Known rows:
rutes: [-12  21  10  -8  -6   4   3 -37  21  16  -1  -4  13 -11   5   5  -5 -19
   3 -10  22   5  10 -33   7  11   1  -9  -7  15  -9  22  -5  -4  -1  -5]
ravun: [-12  16   8  12   8  10 -11 -37  27  20  -7 -20  16   4  -5   2  17 -12
  -1 -11  13   0   8 -34   7  11 -20 -15 -11  14 -16  33 -11 -25   1 -19]
brorados: [-12  22   7 -13  -5   1  -1 -36  22   9   3  -2   3 -10  10   5  -3 -21
  -1  -4  12  26   9 -15  -2   7  -1 -10  -3  13  -4  19   3   0   1  -9]
skupi: [ -1  26  -5  10  -6  11  -2 -37  19  12  -5 -14  -3   3  -6   2  12 -18
  -9  -8   8   8  17 -20  -6  24 -18 -12  -9   6 -15  29 -10 -25  -4 -24]
flugru: [ -8   4  10 -11   9   7  -5 -33  20  17   7   0  17   5   9   4  -4  -8
  13 -11  22  31  10 -33  13   6 -14 -12  10  15   1  14  -6  -2   0 -12]
gural: [  0  11 -14  12  10   5 -18 -18  26   7 -12  -8  13  11   1  -4  20 -20
  -4   6   1  10  18  -9  -9  15 -12 -13 -10  -3 -12  30  11 -15   1  -8]
plilake: [  1  11 -17  11   7   2 -20 -12  16   5 -15  -6  23  12  -2  -9  18 -23
  -5  -4   2   4  27  -5  -8  29  -5 -15 -16  -6 -10  28  19   0  -8  -6]
stovuk: [ -8  11  11  12  10   8  -4 -37  25  20  -6 -19  16   2  -6   2  14  -9
  -7  -8   9  -3   9 -33  -4  14 -20 -13  -1  16 -16  35  -8 -25   6 -18]
nudoki: [-11  10 -15  -8   3 -10 -21 -15   8   5  -2  -3  14  11  13   1   8 -18
   7  10   1  27  16  -5  -9   6   5 -17  -5  -1   9  15  21   2   4  -8]
dokloklo: [ -1  16 -16  11   5   5 -19 -12  10   6 -12  -4  14  13   2  -4  17 -11
  -6  12   1   7  25  -9  -7  23  -8 -20  -8  -2  -7  29  15 -13  -3 -15]
lemi: [ -6  17  11  15  11   8   0 -37  26  14  -1 -23   5   3  -6   4  17 -15
  -4 -11   5  11  13 -33  -7   7 -20  -9   3  12 -15  31  -8 -24   5 -12]
postamom: [-10  16 -11  -8   1  -7 -11 -26  10   9   1  -9  13   1   9   2  -2 -15
   3   3  12  29  15  -6  -7   5  -4 -13   1   3   6  16  19   1   4 -13]
skibram: [ -8  20 -13  -8  -7   4 -13 -22  10  14   0  -5  13  -3  11   2  -3 -21
   1  -9  16  29  12  -6   0   9   2 -10 -12   8   0  16  18   1  -4  -8]
buza: [-16  10  10  -9   2  -1   1 -37  25  17   2 -15  17 -14   6   1 -10 -13
   0 -11  21  13   8 -31  -2   6 -14 -12   3  15  -3  26  -8  -6   6  -8]
pepus: [-15  16  12 -10   1  -9   4 -38  23  13   0  -6  11 -11   5   2  -5 -13
  -3  -9  18   4   7 -34  -4  10  -3 -11   5  14  -9  24  -6  -2   5  -6]
stegol: [-16   8   3  -6   4   2 -13 -33  18  15  -2  -9  21  -1   9   1  -5 -15
   9 -11  15  24  10 -16   7   6   3 -17  -7  15   9  19  15  -2   3  -7]
dibukla: [-10  13   9  15   8  10   2 -38  13  24 -18  -9  23  13  -4  -6   5 -14
  -8 -10   4  20   8 -32  14  28 -19  -7  -9   6 -15  35  -7 -18   4  -7]
gogri: [  1  22 -14   8  -2  10 -17 -14   6   7 -13  -3  14  13  -2   2  18 -19
  -5  -8   2  -2  23 -13  -1  28  -2 -15 -15   2 -14  27   9  -9 -17  -7]
supeno: [ -6  20  -6  13   6  12 -15 -31  23  17  -9 -16  18  11  -4   4  17 -16
  -4 -10   8  12  11 -18  -2  16 -17 -12 -11  10 -16  28  -7 -24  -5 -18]
klefovem: [ -3  21 -17 -10 -12  -3 -12 -13   6   5  -2   1   3   9  11   2  -5 -21
  -3  13   3  28  21  -4  -3  11   3 -16  -9  -2   8  15  20   1  -5  -8]

Facts:
κ (each to the one after it):
brepel trodi saklin klamo komak
buza dibukla kluno braleplal lugror sanur flotrolos klikun musko vebro konosek skabras
dolik grogetrum plaplu klober napam rese nozi
fanor makom pafleplek nusil
flitra giboril lubam lozus kosil pobros trebomi
gogratri vudetrir klotrum memok supeno dufol drutosto metim rugrok pugre neflen klefovem
lemi sipon
pesta trubra befis rini brugris dobel
pidis troklen bramos gusti klenor brigra misa konin stanos ziplon sibegi gete kliflobran plekos liti mubim seben togru nostis nudoki sestes
ravun fluklar pepus stodek rutes flugru nonel tesa latibi digrir metras ruger stegol zadrus lustil stasagil kludri mipi metren skegol bradobru ploku gogri mobros dokloklo leru drigro dadrozek vorok
razo stuflafar sobova naduvak
stakibel foger postamom stifel
stestoplek gaflafal brozok delin brorados broribram zuka gural mibrufe botri riso
stofim skupi skibram plilake
stovuk tronal flobre saflo travom ludrovor skigromol
vafli droplan dusudu sapor mevan stutur sturiske
[befis,bradobru,braleplal,bramos,brozok,brugris,dadrozek,delin,dibukla,digrir,dokloklo,dolik,drigro,droplan,drutosto,dusudu,fanor,fluklar,gogri,grogetrum,gural,klamo,kliflobran,klober,klotrum,komak,kosil,latibi,lemi,leru,lustil,makom,metras,metren,misa,mobros,naduvak,napam,nonel,nozi,pesta,pidis,plaplu,plilake,ravun,saklin,sestes,sipon,skegol,skigromol,skupi,stasagil,stestoplek,stofim,stovuk,sturiske,stutur,supeno,troklen,vebro] β 64
[botri,brepel,brigra,brorados,broribram,buza,dobel,dufol,flobre,flotrolos,flugru,foger,gete,giboril,gogratri,gusti,klefovem,klenor,klikun,kludri,kluno,konin,konosek,lugror,memok,metim,mevan,mibrufe,mipi,mubim,musko,neflen,nostis,nudoki,nusil,pafleplek,pepus,ploku,postamom,pugre,razo,rese,rini,ruger,rugrok,rutes,sanur,sapor,seben,sibegi,skabras,skibram,sobova,stakibel,stanos,stegol,stifel,stodek,stuflafar,tesa,togru,trebomi,trodi,trubra,vafli,vorok,vudetrir,zadrus,ziplon,zuka] β 195
{befis,brugris,digrir,grogetrum,nostis,plaplu,ploku,troklen} λ stestoplek
{botri,delin,fluklar,nudoki,vorok} λ fiklago
{bramos,nonel} λ traru
{brigra,lustil,stegol} λ vafli
{brozok,postamom} λ stadrin
{buza} λ nusil
{dadrozek,dufol,musko,razo,stakibel} λ kosil
{dibukla,stestoplek} λ gaflafal
{dobel,rugrok} λ lozus
{dokloklo,lemi} λ riso
{dolik,skigromol} λ sipon
{drigro,misa} λ lubam
{drutosto,flugru,trebomi} λ stakibel
{dusudu,klikun,sipon} λ gibim
{foger,stovuk} λ rini
{gural,sobova} λ tronal
{klober,mibrufe} λ kludri
{konosek} λ ludrovor
{leru} λ skigromol
{makom} λ plaplu
{memok} λ klamo
{metras,nusil,rese,zadrus} λ flitra
{mevan,neflen} λ liti
{naduvak,seben} λ travom
{pafleplek,plilake,sibegi,sturiske} λ sobova
{pepus,pugre} λ skupi
{pesta,togru} λ vudetrir
{rini} λ lugror
{zuka} λ plekos
Π f <- befis,brugris,delin,dusudu,fiklago,foger,giboril,klikun,klotrum,komak,latibi,nostis,nusil,pugre,sanur,skibram,stutur,supeno
Π e <- botri,braleplal,bramos,dufol,fanor,flitra,flugru,grogetrum,gusti,pafleplek,ravun,rese,saflo,seben,skegol,skigromol,stadrin,stegol
Π b <- bradobru,droplan,fluklar,gibim,gogratri,konosek,kosil,lubam,metim,mipi,misa,nozi,nudoki,ploku,postamom,rini,rugrok,stanos,stodek,tesa,trebomi,trodi,vorok
Π c <- brepel,digrir,dolik,flotrolos,gete,klenor,lugror,naduvak,pepus,pidis,plaplu,plekos,sapor,sibegi,skabras,sobova,stasagil,sturiske,ziplon
Π a <- brigra,brorados,brozok,buza,dadrozek,dobel,dokloklo,drigro,flobre,gaflafal,gural,klefovem,klober,kludri,konin,lemi,leru,liti,lustil,makom,memok,metras,metren,mevan,mobros,mubim,musko,neflen,pesta,pobros,riso,ruger,sestes,sipon,skupi,stakibel,stestoplek,stifel,stovuk,togru,travom,tronal,trubra,vebro,vudetrir,zadrus,zuka
Π d <- broribram,dibukla,drutosto,gogri,klamo,kliflobran,kluno,lozus,ludrovor,mibrufe,napam,nonel,plilake,razo,rutes,saklin,stofim,stuflafar,traru,troklen,vafli

Rows:
No name comes twice in this set of rows, the named rows included.
[  0   6  -6 -14   0  -4  -6 -13  10   7   8   1  11  11  12   2  -2  -9
   1  -2   8  28  26 -21  10   5 -10 -12  11  11   4  17  12   2  -3 -16] : musko
[ -2  22  10  10   5  10   0 -38  25  18  -6 -20  15  -3  -7   3  16 -19
  -7  -9  12  -2  11 -33   0  25 -19  -9  -4  15 -17  33  -8 -23   1  -6] : stofim
[ -1  21  -3   6  -1   5  -6 -26  14   8 -11  -2   3  13  -3  -1  16 -14
  -9   0   1  -6  21 -29  -7  28 -11 -15  -3   5 -15  31  -4 -21  -5  -9] : stasagil
[ -7   9  -6  16   6   9 -17 -14   5  18 -17  -5  22  12   5  -7  13 -18
  -3   4   2  28  13 -10  12  27 -15  -9 -14  -4 -17  35  17  -1  -3 -15] : brugris
[ -1  10 -17  11   0  -7 -16 -12   8   3 -17  -1  21  12  -4 -10  17 -13
  -9  12   0  -8  30 -11  -9  28   0 -22  -5  -5   1  28  19  -4   3  -5] : sturiske
[ -8  22 -17  -8  -9  -1 -18 -14   6   5   0  -2   9   6  12   3   7 -26
   9   2   2  26  14  -5  -6   7   4 -13 -14  -2   8  15  20   2 -10  -4] : nusil
[ -2  23   8 -12   3   8   5 -37  16  14   7  -1  -2 -11   4   4  -5 -10
  -1 -11  23  29  15 -33  11   5 -20  -9  11  16 -13  15  -8  -9   0 -23] : stakibel
[ -2  23 -16   5  -7   9 -16 -16   8   7 -11  -1   3  12  -4   4  18 -22
  -7  -7   0  -2  19 -10   0  26   0 -11 -16   3 -15  29   0 -12 -17  -6] : klamo
[-16   5  12  -2   2  11   7 -36   4  22  -7  -3  -1 -13  12   6   8  -8
 -11  -7  11  31   7 -36  13  17 -16 -12 -18  -5 -16  35  -8  -5  -6 -25] : gaflafal
[ -1  -2 -13  -8   8  10   3 -33   9  16  -1  -3  16 -11  12   6  16  -7
  -4 -10   8  13  10 -21   5   6 -17 -22 -18  -5   1  30   2  -1  -6 -21] : saflo
[-19   6  11  17   8   9  -7 -35  12  23 -18 -16  23  10  -1  -7   3 -10
  -1  -9   3  28   7 -35  14  26 -19 -12 -12   3 -16  37  -7 -22   4 -20] : grogetrum

The same nodes again, as new rows of numbers:
Known rows:
konin: [ -2   3   4   4   0 -25  -3   7  -9   2  -9  -2 -18  -8  14 -13   9 -18
   6  -8  -3  10 -22  -8  16   5  -3  10  -4]
drigro: [ -4   3  26  20 -34 -33  17  11  17   7  28 -36 -16  21  34 -13  23 -48
 -11   7   2  22 -36 -23   2   5 -25  19  26]
gural: [ -2  -7  11  17   4 -31  11   9 -15   2  -2  -2 -10 -18  13 -24  11 -22
   5   5   1   8 -14   4  11   7 -11  13  12]
pesta: [ -2 -13   1  15  20 -24   3   8 -33  -4 -14   7 -14 -21   1 -19   8  -9
   8 -10  -1   7  -3   9  10   0 -10  20  -4]
lustil: [ -3  -4  15  20  -8 -28  10  10  -4   4   8 -18 -14   1  20 -16  17 -28
  -4  -1   0  12 -20  -9   5   4 -18  21  12]
stovuk: [ -3 -11   3  13  21 -23   1   8 -30  -2 -13   5 -15 -22   2 -20   9  -8
   8 -11  -3   6  -2   9   9   2 -10  19  -4]
stifel: [  0  -1   2   4   9 -21  -5   7 -16   0 -14   3 -18 -15   6 -12   6  -9
  11 -11  -3   7 -16  -2  17   5  -3  11  -7]
rutes: [ -3   3   9   3   2 -13  -3   7 -18  -2 -13   4 -15 -18  10 -11   5 -12
   9  -5  -7  18 -26  -3  11  -2  -2  12  -2]
naduvak: [ -2  -5   2  18  15 -22   2   8 -24  -1  -8   3 -14 -15   5 -18  11 -11
   6  -9   1   9  -6   4  11   3 -14  22   2]
brugris: [ -1 -13   6  25  12 -15   1   7 -31   2 -11   5 -11  -8   6 -14  17 -15
   1 -10  11  15 -10   2   2   8  -5  13   8]
lozus: [  8  -9   7   5   2  -7  -1   5 -16  -2 -17   1  -6 -19  -1 -13   7 -10
  14  11  -6  20 -19  -5   8  -5 -10  15 -12]
kosil: [  1  -4  -4  12  -8 -14  -1  16 -26  -8 -17 -11  -4  -7   6 -26   3 -12
  10  -2   8  -1 -10  17  28  -1 -20  18  -2]
trubra: [ -1  -1   0   4  12 -22  -4   6 -21   0 -19   6 -18 -17   4 -12   6  -9
   9 -12  -4   7 -12   1  18   6  -1   9  -9]
supeno: [ -5  -9   3  19  10 -16   5   8 -21   0  -6  -1 -14 -12   4 -15  11  -8
   8  -4   1  11  -7   5   9   3  -9  16  -1]
plekos: [  8  -1   8  12 -11 -21   2   7   7   7   1 -15  -7   1  13 -16  15 -25
   1  13   2  16 -21 -16  15   5 -18  17  -1]
giboril: [ -1   1  -1   6  15 -16  -6   6 -16   3 -17   9 -17 -19   6 -12   8  -3
  11 -10  -1   9 -15  -1  17   5   1  10 -10]
metren: [ -3   0  17  18 -22 -27  13  10   3   4  15 -25 -12   9  22 -14  17 -34
  -5   4   0  18 -27 -13   8   4 -22  17  17]
travom: [  9 -10   0   7   1 -17  -2   5 -12   1 -12  -3  -8 -14  -2 -18  10 -12
  11   5  -2  13 -10  -5  16   3 -12  16 -14]
mubim: [ -1   9  11   7 -17 -28   4   8   5   4   5 -16 -17   4  23 -12  12 -29
  -2  -1  -2  15 -31 -16  13  10  -8  11   6]
flitra: [ 10 -11  -8   6  12 -14  -4   5 -19  -2 -19   2  -9 -18  -3 -23   9  -3
  11   2  -3  16   1  -1  22   4  -8  20 -23]

Rows:
No name comes twice in this set of rows, the named rows included.
[ 12  -3  -3   4  -5 -18  -1   7 -10   1 -13  -7  -8  -5   8 -26  14 -16
   3   7  -6  22  -9  -9  24   4 -17  27  -9] : gibim
[  1 -15   3  19  14 -22   0   8 -38  -3 -19   9 -11 -13   1 -18  14 -16
   3 -13   7  13  -3   7   5   5  -8  13   2] : makom
[ -1   7  13   8 -14 -28   3   9   8   8   6 -18 -18   7  31 -14  17 -30
  -5  -4   1  14 -29 -18  18  12 -10  16  10] : seben
[ -4 -10  -4  12  12 -20   4   7 -29  -4 -12   1 -14 -16  -2 -16  10  -6
   7  -9  -3  11  -2   5  10   0 -11  21 -11] : sipon
[  9  -6  -1   5   1 -16  -1   6  -8   1 -10  -9  -8  -8   9 -22  15 -15
   6  11   0  16 -11  -6  21   6 -12  19 -11] : stadrin
[  8  -5   4   8  -8 -19   1   5   0   4  -3 -11  -7  -4   8 -16  11 -21
   6   9  -2  15 -18 -13  15   2 -15  17  -7] : riso
[ -1  -3   1   3  20 -21  -7   6 -22   0 -19  10 -21 -21   7 -12   8  -7
   9 -16  -6   5 -10  -2  17   3   0  16  -7] : buza
[  7 -11  -2   9   7 -24  -1   4 -11   2 -19   6  -3 -29  -1 -27   7 -10
  16  15  -4   8  -8   3  18   7  -6   7  -7] : tronal
[  5  10  17  15 -31 -30   1  10   4   8   2 -19 -16  20  40 -14  22 -47
 -15  -3   9  24 -37 -28  16  14 -11  13  26] : ploku
[ -4   2   8   9   4 -19  -2   9  -1   5  -1  -4 -17  -8  18  -9  12 -15
   4  -6   0  11 -24 -10  14   7  -3  12   0] : pugre

The same nodes again, as new rows of numbers:
Known rows:
tronal: [  0 -15  24   8  -4 -18  12 -17   2   2 -11  12 -16   3 -12  12  17  16
   1  12  -3  -6  12   3  -2  -6  -8 -19 -21  -1 -10   3   8  -6 -16  23
  10  -5  12  17   2 -17  -5]
vebro: [  2 -23  25  10 -10   3  -5   1  -2  19   0   4   1  -4  -1  16  17  -5
 -12   7   8  -1  -9   0   8   4   1 -11  -5   7 -19   9 -10 -16   2  18
  28   7  17  15  11 -10  -5]
liti: [  7 -18  17  10  -3   7  14  11  -1  21  -3   6  -8  -8   6  17  27  -7
 -13  11  -5  19  -4   4  -2   2   8 -24 -14  16 -22   7 -11 -11 -11  32
  26   1  16  15  16 -17   0]
gural: [ -2 -22  26  13 -14   0 -10  -3   3  13   2   5   0   0  -2  14  14  -1
  -9   8  11  -6  -5  -2   9  -2  -2  -7  -6   0 -20   2  -7 -10   0  16
  23   5  24  12  10 -13  -1]
gaflafal: [  0 -14  25   8  -2 -18  12 -17   3   6 -12  15 -13   6 -11  11  15  17
   1  12  -1  -6  13   0  -3  -8  -6 -21 -19  -2  -8   7   8 -10 -15  26
  13  -4   9  13   1 -15  -6]
leru: [-16 -24  13   4   8  19   3  33  10  36   8   8  15   7   5  29   5  -4
   3  25   6  23 -10  -7  -3  -7  14 -19 -20  22 -32   0 -25  -5 -26  17
  12   7  18  13  24 -18  16]
mobros: [-13 -23  14   0  10  18   4  29   6  36   7   8  17   5   3  29   7  -4
   2  21   3  24 -10  -8  -2  -5  13 -19 -17  22 -30   5 -23  -9 -24  18
  16   8  11  16  24 -16  10]
trebomi: [  8 -15  16  15 -17  -2   6  -2  -4  19   1   2  -2  -4 -11  13  15   2
  -1  10  18 -14   6  -2  -2  -2   0  -6   9  -7 -13  -6   6  -5 -10  23
  25   3  20   0  15 -26  -1]
stanos: [  8 -17  14  11 -15   2   6   0  -7  18   5  -1  -1 -10  -8  12  22  -6
  -6   5  11  -6   1  -3  -2   1   2 -10   8   1 -13   4   2 -12 -12  22
  27   3  15   6  18 -21 -11]
nudoki: [ -2 -24  -1  12  -1  19  18  23  -1  37   5  -4   6 -11  15  16  10 -14
   7  16   7   4 -10 -11 -15   6  17 -25 -12  19 -24   4 -12  -8 -30  22
  14  -2  15  -7  26 -22   4]
rugrok: [  7 -18  14  15 -16   1   6   0  -5  18   7  -1  -4 -11  -7  12  21  -6
  -7   6  14  -7   0   0  -1   1   4 -11   6  -1 -13  -1   3 -10 -10  22
  24   3  20   2  19 -21  -7]
pepus: [ -4 -18  21  13  -1  -9   8 -15  -8  14   1  12  -3  -2 -18   9  16  11
  13  10   7 -20  15  -3   2  -2  -2 -12  -5  -1  -7  -9   8 -16 -17  19
  11  -4  18   6   9 -22  -7]
flotrolos: [  2 -17  26  14  -5   3   3  -8  -8  19   6   7   3 -10 -12   7  24   1
   1   8   7 -10  10  -8   4  -4  -1  -7   5  -3 -13  -4   5 -17 -11  24
  27  -1  18   6  12 -24  -9]
kluno: [ -3 -17  18   6  -4 -11   9 -13  -7  14  -1   8  -2  -3 -19  10  14  11
   8  10   9 -18  11  -4  -1  -4  -4 -12  -4  -5  -7   1  12 -12 -19  19
  10  -3  11   8   7 -21 -12]
stuflafar: [ -2 -20  14   6  -3 -15  13 -15  -9  14  -3   8  -5   0 -21  10  15  12
  10   9   8 -19  11  -2  -2  -1  -5 -16  -7   0  -4   2  11 -14 -18  18
   8  -2  10  11   8 -17 -14]
fanor: [ -7 -27  26   6  -8 -16   1 -16   2   9  -8  10  -9   8 -15  16  -2  16
   7  11  10 -13   4   4   2   2  -4 -16 -14   3 -13  11   4 -10  -8  13
   4   0   3  19   2  -3 -11]
saflo: [  2 -13  31  11 -12 -10   6 -15   8   8  -8   9 -12   2  -6  10  11  16
  -1  16   2  -2  12  -1  -3 -11  -7 -16  -9  -7 -18   7  11  -2 -13  28
  17  -3   6  11   4 -19  -4]
stadrin: [  3 -16  27  11 -10  -5  10  -6   6  12  -6   8 -11  -2  -2  12  13  10
  -7  15  -2   6   6   2  -3  -5  -2 -18 -10   2 -21   8   5  -3 -13  31
  19  -1   9  13   9 -18  -3]
stegol: [  5 -26  14  18 -13   7  11   9  -6  22   9  -2  -8 -16  -4  10  18 -10
  -8   9   8   3  -4   7  -3   9  11 -21   8  16 -22   2  -3 -11 -11  25
  18   2  17   5  20 -18  -5]
latibi: [  0 -27  33  11 -11   5  -6  -1   3  18  -1   2   1  -3  -3  13  14  -3
 -10   8   8   0  -3  -1  11   3   2 -10  -2   5 -25   8  -4 -16   3  20
  25   4  14  12   5  -9  -6]

Rows:
No name comes twice in this set of rows, the named rows included.
[ -1 -18  25  12 -18  -3 -10  -4   5  12   0   4   1   4  -2  17   9   2
  -6  10  15 -10  -2  -3   5  -5  -3  -6  -5  -7 -16   5  -6  -6  -3  15
  25   8  19  10  10 -12  -3] : misa
[  5 -18  16  16 -11   1   6  -1  -8  20   5   2  -2 -12  -8  11  24  -7
  -6   7   9 -10   0  -1   4   2   3 -11   3   0 -14  -3   3 -13  -8  22
  24   2  22   2  17 -23  -5] : mibrufe
[  9 -25  15   7   0 -18  22  -7 -12  22 -20  16 -13   8 -26  13   5  14
  14  15  22 -24  14  12  -2  10   1 -13  -2  -1  -3 -15  10  -6  -9  23
  11  -1  15   2   4 -20   3] : stakibel
[ -1 -20  29  13  -9  -1   5  -6  -1  18   5   2   2  -9 -15   6  18   4
   2  12   8  -9   9  -5   5  -4   0  -7   8  -6 -19  -1  14 -13 -12  24
  20  -2  12   3   7 -25  -8] : sanur
[  4 -10  20   7 -11 -16  10 -16   4   3 -11  10 -12   6  -7  15  13  15
   1  13   1  -5  12  -1  -6 -10  -7 -16 -16  -7  -8   7   7  -4 -17  24
  18  -3   8  13   4 -18  -7] : lubam
[  1 -19  26  14 -12  -2  -8  -2   2  17  -5  10  -2   6  -5  16  10   2
  -4  11  16 -12   0  -1   9  -3  -4  -3  -5  -5 -16  -2  -6  -8   1  18
  27   8  22   9   8 -15   4] : drutosto
[ -3 -22  21   3  -9 -15  -1 -14   1   9  -9  10  -5  11 -13  18   2  14
   6   9  12 -16   5   0   3  -2  -7 -13 -16  -1  -7   9   0 -10 -10  11
  10   0   7  17   5  -5 -12] : droplan
[  6 -20  20  15  -7   6   6  -2 -13  22   8   5   0 -14  -9   9  28  -7
  -5   5   4  -4   4  -3   6   6   4 -13   4   7 -15  -2  -1 -20  -8  25
  28   0  20   7  17 -19  -9] : ziplon
[  9 -21  11  15 -14   2   9   5  -7  19   7  -3  -6 -13  -4  13  23 -10
  -8   4  11  -4  -3   3  -3   6   6 -17   6   7 -14   4  -2 -11 -10  23
  25   4  20   4  22 -19  -6] : konosek
[-10 -32  32  22   0 -17  -1 -11  15  12  -1  16  -7  14 -16   7   0  13
   4  10  15 -13   7  -1  10 -12   4 -16 -13  -5 -12   8   5 -23  -5  19
   7   5  16   4   8  -5  -4] : befis
[  1 -28  26  29  -3  -1  -6   0   6  20   9  13  -4   5  -1  10  16  -5
 -11   3  12  -2  -3  -1  14  -7  10 -15  -9   4 -13   6 -13 -30   2  24
  28  11  26   5  21  -7  -3] : digrir
[ -9 -27  31  17  -9  -2  -5 -12   8  16 -12   6  -3   2   5   6  -3   7
  10  15  12 -23   3 -13   4   2  -3  -7 -18  -5 -22   7   4 -12  -8  14
  11  -5  15  -1  -4 -11  -2] : delin
[ -7 -24  26   6   1 -14   0 -17  -5  11  -7  18  -5   8 -15  13   6  14
  12   9   6 -17  10  -1   8   3  -5 -15 -22   3  -8   4  -3 -20  -9  13
   9  -2  11  20   0  -3 -10] : pidis

